Each row has a name. After each piece below comes the name of the row it's from, unless a question asks for something else. Each question is about the rows just above it.

futip: [101 172 153 156]
fupi: [114 163 159 161]
Peb: [160 161 114 163]
fetiv: [101 172 153 134]
The entry that follows [160]:	[161]
find: [101 172 153 134]	fetiv
[161 159 163 114] is which row reordered?	fupi
find: [114 163 159 161]	fupi

daset: [ 96 160 134 148 134 114 120 116 134 143 124 114  86 125 157 138 139 139
 108  76 151 108 110  83 136 120 117 113 147 155 102]
zik: [149 117 115 142 105 155 159 164 133 113 144 104 116 166 139 111 152 139
 122 122 131 119 133 138 138 132 104 119 166 110 143]
taga: [166  78 120 120 117 138 105 109 117 114 134 170 151  31 122 139 113 109
 171 137 122 122  97 139 141 137 139 131 107 155 120]
rotag: [115 117 159 113 138 138 149 111 119 144 116 105 122 139 143 152 164 166
 155 139 119 133 104 104 111 122 133 166 132 142 131]
mukis: [141 146 133 137 136 129 124 140 141 138 117 122 149  32 157 142 113 158
 119 119 139 138 142 134 134 132 110 115 124 142 139]
Taf: [119 160 138 149 142 113 110 131 133 152 144 117 122 104 166 138  98 122
 133 104 164 105 155 115 139 143 119 111 166 139 116]
Which row holds these entries in another order? [116 139 166 111 119 143 139 115 155 105 164 104 133 122  98 138 166 104
 122 117 144 152 133 131 110 113 142 149 138 160 119]	Taf
[115 117 159 113 138 138 149 111 119 144 116 105 122 139 143 152 164 166
 155 139 119 133 104 104 111 122 133 166 132 142 131] is in which row?	rotag
Which row holds these entries in another order? [104 133 133 166 143 122 159 104 122 164 115 113 138 116 155 144 111 105
 119 117 139 132 149 131 142 139 166 110 152 138 119]	zik
The next 3 entries after [119 133 138]:	[138 132 104]
Put [ 76  83  86  96 102 108 108 110 113 114 114 116 117 120 120 124 125 134
 134 134 136 138 139 139 143 147 148 151 155 157 160] back in order: which row is it?	daset
Put [102 155 147 113 117 120 136  83 110 108 151  76 108 139 139 138 157 125
  86 114 124 143 134 116 120 114 134 148 134 160  96] back in order: which row is it?	daset

Fes: [ 66 149 193 128 194  82]
Papo: [ 57 138 202 108 168  69]
Vif: [ 54 122 209 140 119  58]
sulu: [ 66 106 196 171 148 140]
Niz: [ 66 149 193 136 150  82]
Mefo: [ 66 148 196 141 171 106]
Give the next 3 entries after [ 57 138].	[202 108 168]
What are the next 3 entries after [ 66 148]?	[196 141 171]
The entry that follows [150]:	[82]
[141 106 171 148 196  66] is which row reordered?	Mefo
The next 3 entries after [122 209]:	[140 119  58]
Right after [136] comes	[150]
The entry that follows [138]:	[202]

toki: [164  44 188 111 162 141 121 180 117 100  74 141 139  37]
Vevip: [ 69 180  95 147 104 173 137  64 124  84 146 175 114 163]
birep: [144 179  65 164  45 188 111 162 109  72 121 192 115 113]
The next 3 entries after [ 69 180  95]:	[147 104 173]
What are the next 3 entries after [164  45 188 111 162]?	[109  72 121]
Give the next 3 entries after [117 100].	[ 74 141 139]

